Here is a tiny trained network, its code and every weight. The questions are about switching its units off for an input and a class, where a switched-off unit gives its printed mean instead of its output.

import numpy as np


def w(rows, s, z=0):
    codes = np.array(rows[::2]) - 128.0
    scale = np.full(codes.shape[1], s)
    scale[-1] = z or s
    return codes * scale


def norm(h):
    return h / np.sqrt((h * h).mean(-1, keepdims=True) + 1e-5)


def f(y):
    return np.maximum(y, 0)


def log_softmax(a):
    a = a - a.max(-1, keepdims=True)
    return a - np.log(np.exp(a).sum(-1, keepdims=True))


def net(x, mask):
    res = np.array(x, float).reshape(1, 4) / 4 @ E
    u = 0
    for l in range(2):
        y = f(norm(res) @ A[l][:, :-1].T + A[l][:, -1])
        res = res + np.where(mask[u : u + 7], y, B[l][:, -1]) @ B[l][:, :-1]
        u += 7
    return log_softmax(norm(res)[-1] @ U[:, :-1].T + U[:, -1])


A, B = {}, {}
E = w([
[109,131,180,148,133,172,234,163,110],'x0',
[87,136,52,178,80,227,158,183,178],'x1',
[66,2,131,181,121,181,131,88,199],'x2',
[213,139,77,126,78,90,149,42,125],'x3',
],0.016)
A[0] = w([
[149,155,176,107,145,93,178,132,98,148],'0.n0',
[117,19,108,125,131,112,25,72,146,126],'0.n1',
[71,77,179,121,155,144,88,181,122,79],'0.n2',
[87,181,129,116,138,149,75,223,119,223],'0.n3',
[137,143,100,133,110,184,197,149,133,107],'0.n4',
[103,3,85,142,116,197,137,83,163,155],'0.n5',
[151,67,182,113,141,66,150,64,105,2],'0.n6',
],0.036,0.0057)
B[0] = w([
[93,200,187,58,85,150,148,204,114,200],'0.n0',
[119,123,80,11,4,75,68,65,129,233],'0.n1',
[135,103,52,102,12,178,134,91,156,202],'0.n2',
[161,229,171,115,174,117,152,220,95,214],'0.n3',
[87,126,128,86,33,134,178,167,152,183],'0.n4',
[33,112,149,221,186,233,152,157,122,253],'0.n5',
[215,157,194,224,191,52,210,99,191,211],'0.n6',
],0.027,0.033)
A[1] = w([
[129,112,182,38,240,76,23,159,20,34],'1.n0',
[154,69,136,100,106,75,107,53,149,12],'1.n1',
[89,98,140,58,148,26,58,108,68,3],'1.n2',
[161,203,142,54,76,74,88,98,129,141],'1.n3',
[62,63,144,165,154,135,78,3,121,50],'1.n4',
[103,61,128,65,129,52,66,81,111,3],'1.n5',
[187,224,87,88,132,99,87,186,100,149],'1.n6',
],0.032,0.0051)
B[1] = w([
[41,101,116,116,5,129,191,109,184,154],'1.n0',
[177,158,182,150,174,198,106,111,75,167],'1.n1',
[107,50,110,184,177,189,128,55,195,147],'1.n2',
[137,89,61,152,207,114,83,156,91,253],'1.n3',
[172,142,59,29,39,58,92,151,116,173],'1.n4',
[134,92,80,205,206,143,166,165,163,156],'1.n5',
[135,43,92,193,162,188,89,45,137,243],'1.n6',
],0.029,0.03)
U = w([
[208,103,63,156,143,126,77,90,117,174],'0',
[79,95,86,106,26,125,108,96,152,253],'1',
[200,157,220,101,158,6,129,102,123,17],'2',
[93,143,161,167,154,189,155,211,104,40],'3',
],0.021,0.003)

Each question gives the input, the list of numbers given to net, and the class t.
The units are the neurons (one row each of A and B). Each row of codes is followed by its name. A weight is (code - 128) times the scale printed after its matrix; where a second scale follows, it is the last column's (A, B and U).
mask holds one flag per neuron, layer by layer. A switched-off neuron (its flag False) gives its mean, the last column of its row in B, instead of its output. The means were averaged over made-up inputs and are rounded, as every weight is.
A unit's drop is (log p(t) with every unit on - log p(t) with that unit switched off) / (log p(t) with every unit on - log p(t) with every unit switched off).
The circuit of an input: a set's keep is (log p(t) with only the set's units on - log p(t) with every unit switched off) / (log p(t) with every unit on - log p(t) with every unit switched off). Starting from the 12 units with the biggest drops (on a tie, the unit counted first), units are removed one at a time, each time the one whose removal leaves the highest keep (on an exact tie, the one counted first), for as long as the keep stays at least 0.8.
circuit, biggest first: the units of the circuit, biggest drop first
unit that matters most: the unit with the biggest drop
top k neurons: the k neurons with the biggest drops, biggest first
k most important neurons of layer l: the k neurons of layer l with the biggest drops, biggest first
drop when u is switched off: that unit's drop, to one decimal
input [1,7,6,6], class 3: top 2 neurons	0.n5, 0.n2
input [3,-5,5,1], class 2: circuit, biggest first	0.n6
input [8,0,0,0], class 1: 3 most important neurons of layer 0	0.n4, 0.n3, 0.n5
input [4,2,3,3], class 3: 2 most important neurons of layer 0	0.n1, 0.n5
input [-2,-2,1,-7], class 0: top 3 neurons	0.n5, 1.n3, 0.n3
input [-4,4,-2,-7], class 0: 2 most important neurons of layer 0	0.n5, 0.n2
input [-1,-7,4,5], class 2: top 2 neurons	0.n6, 1.n6
input [-3,-3,4,4], class 0: top 3 neurons	0.n1, 1.n1, 0.n6
input [-1,7,0,7], class 3: 2 most important neurons of layer 0	0.n1, 0.n2
input [-2,-4,-2,1], class 2: top 3 neurons	0.n6, 0.n2, 0.n1
input [5,1,-6,8], class 3: top 4 neurons	0.n1, 0.n0, 0.n2, 1.n4
input [5,8,4,5], class 3: top 2 neurons	0.n1, 0.n5
input [-2,1,0,-6], class 0: top 3 neurons	0.n3, 0.n5, 0.n2
input [-7,3,-3,-1], class 0: 2 most important neurons of layer 1	1.n3, 1.n6
input [-6,-4,4,-2], class 0: unit that matters most	0.n1
input [7,-7,-5,0], class 2: top 2 neurons	0.n6, 0.n5
input [-5,4,-1,-2], class 0: 2 most important neurons of layer 0	0.n5, 0.n0
input [-8,3,-4,-7], class 0: top 2 neurons	0.n5, 1.n6
input [5,-7,-4,5], class 2: 2 most important neurons of layer 0	0.n6, 0.n5
input [-1,-6,1,3], class 2: most important neuron of layer 0	0.n6
input [4,-5,4,1], class 2: drop when 0.n6 is switched off	0.8
input [-3,-7,0,-4], class 0: drop when 1.n3 is switched off	0.1
input [-8,-2,-3,-6], class 0: drop when 1.n3 is switched off	0.2
